Here is a tiny trained network, its code and every weight. The questions are about switching its units off for an input and a class, where a switched-off unit gives its printed mean instead of its output.

import numpy as np


def w(rows, s, z=0):
    codes = np.array(rows[::2]) - 128.0
    scale = np.full(codes.shape[1], s)
    scale[-1] = z or s
    return codes * scale


def norm(h):
    return h / np.sqrt((h * h).mean(-1, keepdims=True) + 1e-5)


def f(y):
    return np.maximum(y, 0)


def log_softmax(a):
    a = a - a.max(-1, keepdims=True)
    return a - np.log(np.exp(a).sum(-1, keepdims=True))


def net(x, mask):
    res = np.array(x, float).reshape(1, 3) / 4 @ E
    u = 0
    for l in range(3):
        y = f(norm(res) @ A[l][:, :-1].T + A[l][:, -1])
        res = res + np.where(mask[u : u + 6], y, B[l][:, -1]) @ B[l][:, :-1]
        u += 6
    return log_softmax(norm(res)[-1] @ U[:, :-1].T + U[:, -1])


A, B = {}, {}
E = w([
[118,129,79,98,166,173],'x0',
[90,254,88,173,62,113],'x1',
[17,124,158,187,215,129],'x2',
],0.0054)
A[0] = w([
[78,175,92,129,126,89,85],'0.n0',
[158,91,215,153,132,19,88],'0.n1',
[131,196,104,178,39,157,19],'0.n2',
[170,148,136,90,2,124,5],'0.n3',
[135,137,240,245,42,48,16],'0.n4',
[57,110,46,125,145,207,137],'0.n5',
],0.0068,0.0031)
B[0] = w([
[158,89,170,125,147,143,182],'0.n0',
[166,200,102,108,155,231,228],'0.n1',
[189,125,214,180,111,120,220],'0.n2',
[29,51,99,59,113,133,251],'0.n3',
[129,158,30,93,176,254,254],'0.n4',
[189,172,70,110,134,186,214],'0.n5',
],0.0074,0.0038)
A[1] = w([
[159,105,119,181,142,77,75],'1.n0',
[140,100,205,96,144,190,148],'1.n1',
[66,186,100,177,67,123,250],'1.n2',
[137,51,106,154,85,89,164],'1.n3',
[127,155,71,124,154,172,51],'1.n4',
[2,141,141,180,204,142,3],'1.n5',
],0.01,0.0014)
B[1] = w([
[143,141,170,202,103,176,128],'1.n0',
[121,168,152,201,109,106,250],'1.n1',
[185,79,179,132,207,102,191],'1.n2',
[41,147,146,86,112,114,164],'1.n3',
[87,161,122,191,101,112,255],'1.n4',
[157,90,138,1,44,121,228],'1.n5',
],0.0094,0.0057)
A[2] = w([
[2,108,107,107,198,124,71],'2.n0',
[148,130,111,105,183,127,10],'2.n1',
[155,54,192,177,184,115,139],'2.n2',
[139,140,105,114,192,142,3],'2.n3',
[115,120,141,156,204,150,80],'2.n4',
[96,190,171,170,121,49,174],'2.n5',
],0.0076,0.0026)
B[2] = w([
[147,176,153,214,170,158,159],'2.n0',
[129,83,116,176,172,146,129],'2.n1',
[180,203,183,155,182,26,254],'2.n2',
[57,150,111,144,111,184,136],'2.n3',
[243,136,169,2,68,185,171],'2.n4',
[56,121,155,156,150,83,189],'2.n5',
],0.0066,0.0028)
U = w([
[113,86,153,18,67,155,158],'0',
[206,136,194,171,169,84,173],'1',
[196,148,63,162,133,250,140],'2',
[36,138,125,225,103,126,146],'3',
[127,68,62,147,172,78,1],'4',
],0.014,0.0055)

Each question gives the input, the list of numbers given to net, and the class t.
The units are the neurons (one row each of A and B). Each row of codes is followed by its name. A weight is (code - 128) times the scale printed after its matrix; where a second scale follows, it is the last column's (A, B and U).
mask holds one flag per neuron, layer by layer. A switched-off neuron (its flag False) gives its mean, the last column of its row in B, instead of its output. The means were averaged over made-up inputs and are rounded, as every weight is.
A unit's drop is (log p(t) with every unit on - log p(t) with that unit switched off) / (log p(t) with every unit on - log p(t) with every unit switched off).
The circuit of an input: a set's keep is (log p(t) with only the set's units on - log p(t) with every unit switched off) / (log p(t) with every unit on - log p(t) with every unit switched off). Starting from the 12 units with the biggest drops (on a tie, the unit counted first), units are removed one at a time, each time the one whose removal leaves the highest keep (on an exact tie, the one counted first), for as long as the keep stays at least 0.8.
units of the circuit, in order: the units of the circuit, biggest drop first
unit that matters most: the unit with the biggest drop
k most important neurons: the k neurons with the biggest drops, biggest first
top k neurons in layer l: the k neurons of layer l with the biggest drops, biggest first
input [6,4,-6], class 0: units of the circuit, in order : [0.n3 0.n4]
input [-2,8,-7], class 1: units of the circuit, in order : [1.n2]
input [0,8,6], class 1: 3 most important neurons : [1.n2 0.n3 0.n2]
input [5,-7,6], class 1: 4 most important neurons : [0.n3 0.n4 0.n5 1.n1]
input [-3,-7,-5], class 1: 3 most important neurons : [1.n5 0.n4 1.n1]
input [8,-8,2], class 1: 3 most important neurons : [0.n4 2.n2 0.n1]
input [-7,2,-6], class 2: top 2 neurons in layer 1 : [1.n5 1.n3]
input [-2,-3,2], class 3: 3 most important neurons : [0.n1 1.n2 0.n2]
input [6,8,-7], class 1: units of the circuit, in order : [1.n2 0.n4]
input [-2,5,-1], class 1: 3 most important neurons : [1.n2 0.n2 0.n1]
input [-7,-6,-2], class 2: 3 most important neurons : [0.n1 1.n2 0.n2]
input [-6,-4,-5], class 2: units of the circuit, in order : [0.n1 1.n5]
input [0,-6,6], class 0: 2 most important neurons : [1.n5 0.n2]
input [-1,3,-1], class 3: top 4 neurons in layer 0 : [0.n0 0.n3 0.n2 0.n4]
input [-8,2,5], class 2: unit that matters most : 0.n4
input [4,-2,5], class 0: top 2 neurons in layer 0 : [0.n4 0.n1]
input [8,8,-7], class 1: units of the circuit, in order : [0.n4 1.n2]
input [7,-8,-2], class 1: units of the circuit, in order : [0.n4 1.n1]
input [-2,-3,3], class 3: top 2 neurons in layer 1 : [1.n1 1.n2]
input [-2,-4,-3], class 1: top 4 neurons in layer 1 : [1.n5 1.n4 1.n3 1.n1]
input [-8,-5,-1], class 2: 2 most important neurons : [0.n1 0.n4]
input [4,-1,7], class 0: 2 most important neurons : [1.n5 0.n4]
